[135  80 106  84 161 130 154 120 103 158 102 100 137 189 166 133 151 117
 181 191  55 145 161 142 162 143 168 123 159 130  90 101  99 157 117 109
 130 135 167 142 171 150 125 135 112]  melin
[104  47 118 126 188 108 104 114  94 162  93 134  65 114 106 109 108 136
 111 125 151 126 115 155  91 126 107  94 125 165 119 148 149 108 135 133
  97 172 152 140 162  71 174 124 140]  Fero
[ 95 172  60 161 177 120 157 109 103 129 110 155 151 100  94  79 139 115
 184 105 138 137  94 132 105 148  95 135 168 141  96 167 188 130 138  99
  84 185 115 145 163  52 159 146 123]  doso
[ 95  48  90 162 159 151 136 113 115 145  98 134 106  65 114 109 140 156
 154 138 146 117 126 138 118 125 102 127 155 127 113 164 168 116 109 102
  99 138  85 124 177  89 145 110 103]  fof
rev: [109 114  65 106 134]
fof
rev: [172  97]
Fero
rev: [120 177 161  60 172  95]
doso
rev: [140 152 172  97 133]
Fero
rev: [126 151 125 111 136 108 109 106 114  65 134]
Fero
rev: [149 148 119 165 125  94 107 126  91 155]
Fero

[138 121 139 120 114 146 148 114 109 132 120 111 116 133 122 128 118 163
 130]  Sanav
[120 110 109 127 106 105 130 155  93 120 101 144 163 139 136 132 125 217
  99]  kip
[141  86 127 134 111 140 144 107 118 164  96 124  94 136 163  75  87 123
  85]  rodez
[133 132 142  61 123 153 164 114 162 120  81 105 123 133 155  76  96 129
  89]  Goro
[108 144 158 152  95 117 180 124 131 108  77 127 124 134 163 115 110 105
 120]  Filor
[135  61 117 152 117 111 122 108 104 167 103 140  81 145 157  88 106 137
  92]  zer
[125 122 107 144 153 114 146 151 148 122 145 152 127 116 130 217 132 125
 128]  nirek
[139  82 141 134 136 134 109 161  82 118 126 154 128 105 164 127 143 137
 140]  Pafu
[120 152 151  83 101 134 127 128 114 120 122 126 111 144 158 120 159 123
 122]  rofib
[173 142  93 173 152 105 128 123 152 159 132 140 120 128 119 134  78 125
 137]  ral
[108  93 116 152 142  83 117 119 127 158  94 126  99 155 127 145 133 181
 130]  bukav
rev: [158 144 111]
rofib
rev: [217 125 132]
kip
rev: [126 118  82 161 109]
Pafu
rev: [159 152 123 128 105 152 173  93 142 173]
ral
rev: [120  93 155 130 105 106]
kip
asked: [125 122 107 144 153 114 146 151 148 122 145 152 127 116 130 217 132 125
 128]
nirek

[114 113 122 124 109 212 105 107] -> deba
[212 106 101  94 133 144 110  79] -> vute
[162 120 137 112 132 107 212 105] -> Sut
rev: [107 105 212]
deba
asked: [162 120 137 112 132 107 212 105]
Sut
rev: [212 107]
Sut

[117 148 162 146  98  55 172 169 148 127 105 141  89  80 163 120 159 120
 191 141  93 130  79 107 127 111 106 127 117 144 169 142 159  96 101 150
  86 135 107 107 171  94 112 118 108  73 134 148  99 156 132 184 131 152
 137 162 135  74 159  83 102 158 119 144] : fep
[147 125 136 161 159 113 108 155 130 169 106 163 117 134 136 116 142 136
 157 130  99 101 147  89 147  87 122 127 168 149 137  88 121 114 109  94
 106 131 166 133 159 145 149 155 114 123 102 139 121 152 150 119 150 131
 170  95 123 124 150 105 124 150  98 130] : dotob
[157 120 151  95 124 149 163 134 145 146 129 119  74 154  83  85 165 102
 169  78 141 182 144 183 130 151 128 117 106  98 140 125 150 104 125 154
 111 141 150 119 117 133 112 129 128 150 185 113 166 118 112  93 136 113
 146 137 102 156 150 105 172 160 158 150] : vovi
[157 120 151  95 124 149 163 134 145 146 129 119  74 154  83  85 165 102
 169  78 141 182 126 130 123 151 128 117 106  98 140 125 150 104 125 154
 111 141 150 119 117 133 112 129 128 150 185 113 166 118 112  93 136 113
 146 138  96 160 157  95 185 172 167 156] : ket
[135 112 125 129 156 123 100 116 124 138 136 151 153 126 108 150 106 143
 144 122 167 110 123 126 130 135 139  99 132 129 130 121 103 111 109 139
 150  88 137 141 122 102 142 136 137 103 127 124 112 132 139 126 109 128
 122 148  99 140 151 116 121 114 124 137] : Kibot
[135 112 124 129 156 123 100 116 124 138 136 151 153 126 108 149 106 143
 144 122 167 110 123 126 130 132 139  99 132 129 130 121 103 111 109 135
 150  88 137 141 122 102 142 136 137 103 127 124 112 132 139 126 109 128
 122 148 103 140 151 116 121 114 124 137] : Mam
rev: [139 102 123]
dotob
asked: [157 120 151  95 124 149 163 134 145 146 129 119  74 154  83  85 165 102
 169  78 141 182 144 183 130 151 128 117 106  98 140 125 150 104 125 154
 111 141 150 119 117 133 112 129 128 150 185 113 166 118 112  93 136 113
 146 137 102 156 150 105 172 160 158 150]
vovi
asked: [135 112 125 129 156 123 100 116 124 138 136 151 153 126 108 150 106 143
 144 122 167 110 123 126 130 135 139  99 132 129 130 121 103 111 109 139
 150  88 137 141 122 102 142 136 137 103 127 124 112 132 139 126 109 128
 122 148  99 140 151 116 121 114 124 137]
Kibot
rev: [125 147]
dotob

[145 145 122 118 127 132 148 131 176 144 129  75 176 150 138 152 135 131
 142 120 154 145 143  43 117 126 127  58] : Geb
[ 67 145 173 180 147 154  66 144 131 176 176 129  75  65 137  67 135 147
  86 181  72  69 137  66  99 137 125  79] : zirup
[145 145 122 118 127 132 148 131 176 144 121 139 145 150 138 152 135 131
 142 120 154 145 143 145 167 138 139 144] : fidi
rev: [ 75 129 176]
zirup
asked: [145 145 122 118 127 132 148 131 176 144 129  75 176 150 138 152 135 131
 142 120 154 145 143  43 117 126 127  58]
Geb
rev: [117  43]
Geb
rev: [126 117]
Geb
rev: [145 154 120 142 131 135 152 138 150 176]
Geb

[113 175 110 134 138 140  76 140  73  58 140  96 116 117 100 106 105] = Zegib
[134  60 136  96 138 140 140  73  58 140  76 134 132 133 142 142 139] = tofir
[105 131 102 172 181 132 170 113 116 108  82 156 153 150 168 163 163] = Bepeb
rev: [153 156  82 108 116 113]
Bepeb
rev: [116  96 140  58  73 140  76 140 138]
Zegib
rev: [ 76 140 138 134 110 175]
Zegib
rev: [150 153]
Bepeb
rev: [100 117 116  96 140  58  73 140  76]
Zegib
rev: [134  76 140  58  73 140 140 138  96]
tofir

[175  94 195 122 110 111] : faku
[165 100 129 124 101 109] : bufos
[165 100 178 124 101 109] : tema
asked: [165 100 129 124 101 109]
bufos
rev: [109 101 124 178 100]
tema
rev: [122 195  94]
faku

[102 127 142 153 146] = mevir
[151 127 142 153  39] = Tepa
[126 139  79 111 106] = Zabi
[154 108 199 112 123] = soka
[132 130 141 135 115] = mefi
asked: [151 127 142 153  39]
Tepa
rev: [142 127 102]
mevir
rev: [123 112]
soka
rev: [111  79 139]
Zabi
asked: [102 127 142 153 146]
mevir
rev: [115 135]
mefi

[167 110 145 144 173 105 122]  gev
[144 173 166 136  84 161 113]  rere
[196 116 166 161 136  84 113]  Punaf
rev: [105 173 144]
gev
rev: [113  84 136 161 166]
Punaf
rev: [161 166 116]
Punaf
rev: [ 84 136 166 173 144]
rere
rev: [144 145]
gev

[ 63 137 132 128 122 127 113 112 133 131 118 119 155 119 124] : Lokop
[135 131 110 137 133 130 116 112 130 127 142 108 129 109 123] : ponaf
[155 121 129 133 128 134 126 126 129 124 125 128 134 120 120] : bifu
[139 145 107 152 126 133 112 151 130 120 121 119 101 129 133] : mino
[ 90 134 124 131 125 105 130 146 121 126 127 111 106 137 132] : Fim
rev: [130 133 137]
ponaf
rev: [146 130 105 125 131 124]
Fim

[182 168  63 134 146 143 118] = besur
[ 74  88 192 118 111 119 138] = vub
[143 169 107 147 200  85 125] = lado
[204 161 127  89  98 128 127] = Lila
[138 132  76 139 141 186 174] = gusob
[116 118 179 113 115  71  78] = riret
[102 135 126 148 193 132 185] = sebon
[141 142  74 133 142 186 181] = latu
[124 183 103 113 197  85 118] = tebu
[127 124 183 103 112 118 140] = Kiza
[ 71  87 188 119 112 118 140] = tari
[139 138  78 142 146 185 179] = mogel
asked: [ 71  87 188 119 112 118 140]
tari
rev: [ 85 200 147 107 169 143]
lado
rev: [112 103 183 124]
Kiza
rev: [169 143]
lado

[ 88 129 126 209] -> vum
[130 127 129 127] -> Vud
[127 130 134 118] -> duzi
[136 102 114 109] -> Fote
[120 135 144 140] -> sitof
[138 110 133  89] -> Rizen
[127 130 126 110] -> keto
[119  86 120  93] -> Lole
[140  91 121  58] -> seb
asked: [127 130 134 118]
duzi
rev: [134 130 127]
duzi

[120 120 139 180 122 164 123 125  91 146 133 121 177 111 124 131] = sile
[154 113 121 150 152 158 123 122 118 125 119 109 148 115 116 119] = kazig
[118 130  94 124 118 122 133 134 149  94 100 106 126 144 110 109] = gese
[ 60 164 126 140  61  95 121 126 123 126 130 139 142 167 138 137] = pudeb
[163 123 130 124 158 139 122 122 138 131 131 125 123 125 130 128] = Lezal
[177 117 159 142 174 161 125 126 123 161 153 141 137 105 141 142] = rab
[ 84 142 127 127  97 115 169 173 168 123 125 148 122 141 129 127] = sinu
[101 157 122  84 100  71 121 125 175 116 132 150  90 165 143 135] = Vig
[123 166 133 104 108  85  85  88 128 133 145 140 111 174 154 145] = nufis
[146 143 122  91 141 106 135 136 174 117 127 137  91 152 136 128] = nusi
[187  80 110 158 190 192 165 125 150 132  90 116 121 175  96 104] = pura
[118 118 146 148 133 155 178 181 156 144 136 139 142 104 127 131] = sifa
asked: [ 60 164 126 140  61  95 121 126 123 126 130 139 142 167 138 137]
pudeb
rev: [130 126 123]
pudeb
rev: [123 125 131 131 138 122 122 139 158]
Lezal
rev: [142 139 136 144]
sifa
rev: [153 161]
rab
rev: [165  90 150 132 116 175 125 121]
Vig
rev: [126 106 100  94 149 134 133 122 118 124  94 130]
gese

[134 145 110 140 129 146 140] : Tetif
[ 44 104 126 125  99 163 139] : res
[126  44 104  88  86 145 164] : bilu
rev: [104  44 126]
bilu
rev: [110 145]
Tetif
rev: [ 88 104]
bilu

[167  43 135 121  77] = vaval
[ 52 118 198 159 126] = Femum
[ 90  62  85 163  43] = sesom
[ 77 188 128 192 176] = rak
[ 55  62  85 158 137] = vami
[ 63  85 163  43 181] = poro
[117  63  96 116  58] = dozo
[185  40 140  96 129] = radu
asked: [ 90  62  85 163  43]
sesom
rev: [ 43 163  85  62]
sesom
rev: [192 128 188]
rak

[175 148 119 112  50] -> dagi
[129 142 119 125 125] -> sebun
[148 122 112 125 125] -> ravak
[129 123 144 120 134] -> figo
[152 125 180  79 126] -> nuka
[129 134 107 155 125] -> tir
rev: [134 120 144]
figo
rev: [125 155]
tir
rev: [112 119 148]
dagi
rev: [126  79]
nuka
rev: [125 125 112]
ravak
rev: [125 112 122]
ravak

[192 123 115 100  64 161  72]  Nomu
[192 212 118 145 140 120 108]  zogob
[142 115 106 100  64 123 142]  Zimaz
[142 115 161 100  64 123 142]  tenol
rev: [ 64 100 115 123 192]
Nomu
rev: [123  64 100 161 115]
tenol
rev: [123  64 100 106 115 142]
Zimaz
rev: [161  64 100 115 123]
Nomu
rev: [161  64]
Nomu
rev: [100 161 115]
tenol

[105 162 120 163 183 185 156 105  97 113 154] -> Dava
[143 124 127 170 183 185 156 105  97 113 154] -> Dag
[142 100  80  64  91  97 139 139 155 158 105] -> gafiv
[124 127 170 143  94  93 120 128 129 109 129] -> dof
[162 202  95 173 167 172 101 165 146 148 189] -> regot
rev: [143 170 127 124]
dof
asked: [143 124 127 170 183 185 156 105  97 113 154]
Dag
rev: [148 146 165 101]
regot
rev: [ 97  91  64  80 100]
gafiv

[123 179 121  51 111  49 113 118] -> nifo
[121 123 179 146 164 173 167 166] -> sova
[123 179 146 164 176 167  98 100] -> Zuful
rev: [121 179 123]
nifo
rev: [167 173 164 146 179 123]
sova
rev: [167 176 164 146 179]
Zuful
rev: [166 167 173]
sova

[187 184 130 113  90  84 183  68  79  92]  Teza
[194 191 189 131 119 123 120  62 104 108]  Kogo
[119 122 120 128 125 110 127 103 104 108]  Ver
[114 191 189 131 119 123 120  62 104 108]  leno
[ 71  76 138 164 181 169  86 204 192 172]  Sarob
asked: [114 191 189 131 119 123 120  62 104 108]
leno
asked: [194 191 189 131 119 123 120  62 104 108]
Kogo
rev: [79 68]
Teza
rev: [104  62 120 123 119 131 189 191 114]
leno

[120 101 109 120 100 130 116 113 115  97 116 123 119 120 110 118 126 126
 125 128 101 119 113 122 121 107 114 100 103 121 111 124 125 105 105 117
 118 115 108 125 117 122 107  94 110 118 127 106 118 124  92 121 121 119
 110 100 123 114 123 123 107] : zakob
[127 175 167 157 169 123 131 158 124 167 126 125 130 127 144 128 122 143
 120 127 178 127 149 128 126 161 160 162 174 145 154 129 130 160 168 147
 133 156 163 129 132 128 154 173 150 127 127 166 131 124 164 130 132 125
 160 164 138 149 121 127 167] : mevam
[130  82  92 104  80 134 125  94 130  81 136 129 134 130  88 128 122 104
 126 132  82 127  98 128 124  84  97  85  87 110 100 136 125  90  90 109
 130 110  93 129 124 122 100  75 106 124 132  99 126 126  84 131 124 122
 106  86 123 110 134 129  90] : karap
[123 147 150 141 159 123 125 145 126 144 130 131 130 133 144 130 132 143
 123 130 149 131 144 125 134 153 137 139 142 141 138 133 130 144 152 142
 130 146 156 133 127 132 141 153 137 124 134 146 131 128 146 129 124 129
 142 143 127 140 126 125 141] : roze
[109  82  84 104  80 118 108 100 117  89 120 122 116 117  94 120 119 109
 123 125  82 121  98 115 122  92 103  92  87 106 100 112 130  82  82 109
 113 100  93 105 117 115  86  75 101 115 121  93 118 112  75 124 113 115
 106  93 108 110 123 116  81] : kap
[105 156 159 141 159 111 110 152 128 151 106 117 102 113 149 108 115 147
 122 112 159 112 139 112 113 153 149 147 158 137 148 119 113 152 152 142
 115 151 156 105 114 105 154 153 141 106 123 152 111 114 164 126 102 105
 146 157 105 149 121 120 158] : Saku
[105 152 128 141 159 156 111 110 151 159 126 128 119 123 160 125 126 156
 117 119 188 119 164 128 122 176 160 185 174 153 165 124 123 176 183 151
 115 161 179 121 119 122 168 192 150 127 121 172 123 121 182 120 128 125
 146 171 120 158 118 134 184] : nipi
[ 87  73  84  93  70 109 105 100 106  97  96 113  95  90  99 108 115 104
 118 112  82 104 103 105 113  99  92  92  87 110 100 105 115  90  98 105
 104 105  93  89 104  92  86  84 101 103 114  99 108 108  84 112  98  99
 110 100  97 101 115 103  90] : febel
[152  82  92 104  90 146 149  94 143  89 153 137 151 150 105 147 144 109
 134 138  82 137 113 148 141  92 109 100  95 102 105 138 144  90  98 109
 150 105  93 153 147 148  93  84 106 151 139 106 146 145  84 130 158 156
 110 100 157 110 139 141  81] : vudi
rev: [148 147 153  93 105 150 109  98]
vudi
rev: [154 128 132 129 163 156 133 147 168 160]
mevam
rev: [151 128 152 110 111 159 141 159 156 105]
Saku

[127 186 122 123 135 185  83 128 143  96 144 109 128 157 128 139 166 127
 106 142 113 143 135 122 111 116 128 117 113  84 134 127 159 121 144 133
 125 161 127 122 138 141  88 121 148]  fumez
[127 186 122 123 135 185  83 128 143  96 144 109 128 157 128 139 136 127
 106 142 113 143 135 122 111 116 128 117 113  84 134 127 159 121 144 133
 125 161 127 122 138 141  88 121 143]  bogi
[111 128 109 107 147 139  72 128 132 119 128 116 174 157 155 125 159 149
 113 126 112 128 154 116 114 123 112 113 117  95 110 142 151 162 167 137
 123 144 127 125 128 119  98 128 154]  Namet
[128 143  96 144 109 128 157 128 139 138 178 138 149 134 141 124 154 128
 113 130 106 102 134 127 117 116  92 126 108  77 133 122 162 102 143 140
 136 158 143 112 148  98 107 150 128]  Gofez
[127 186 122 123 135 185  83 128 143  96 144 109 128 157 128 139 136 127
 106 142 113 143 135 122 111 116 128 117 113  84 134 127 159 121 144 133
 125 161 127 122 138 100 111 152 156]  Lafam
asked: [127 186 122 123 135 185  83 128 143  96 144 109 128 157 128 139 136 127
 106 142 113 143 135 122 111 116 128 117 113  84 134 127 159 121 144 133
 125 161 127 122 138 100 111 152 156]
Lafam
asked: [127 186 122 123 135 185  83 128 143  96 144 109 128 157 128 139 136 127
 106 142 113 143 135 122 111 116 128 117 113  84 134 127 159 121 144 133
 125 161 127 122 138 141  88 121 143]
bogi

[116  87  80 173 167 141 134 131 147 115 143 166] : Por
[169 132 134  98 151 181  93 189 142 208 140 156] : laku
[131 144 120 212 172 119 117 173 147 115 130 156] : dopu
[169 132 134  98 151 181  93 189 142 208 142 164] : vuzut
asked: [169 132 134  98 151 181  93 189 142 208 140 156]
laku
asked: [116  87  80 173 167 141 134 131 147 115 143 166]
Por
rev: [147 131]
Por

[112 148 108 119 197 113 188 187 123 109 109 132 124 185 101] -> tob
[169 156 177 166 127 127 103  46  50  83 170 175 146 132 176] -> kas
[183 170 172 178 110 148 108  80  85 119 177 182 165 111 166] -> neb
[118 189 133 121 124 172 147 111 109 132 123 124 109 122 144] -> biva
rev: [182 177 119  85  80 108 148]
neb
rev: [109 124 123 132 109]
biva
rev: [144 122 109 124 123 132 109 111 147 172 124 121]
biva
rev: [148 110]
neb

[ 84 152 128 146  95  91  91  92  92  75] : bozaz
[ 80 117 159 176 166  94 138 118 133 145] : verav
[172 170 138  64  89  50  94 176 162 149] : daf
[163  94 113  82  81  83 117 159 176 166] : zoto
rev: [138  94 166 176 159]
verav
rev: [ 75  92  92  91  91  95 146 128 152]
bozaz
rev: [166 176 159 117  83]
zoto

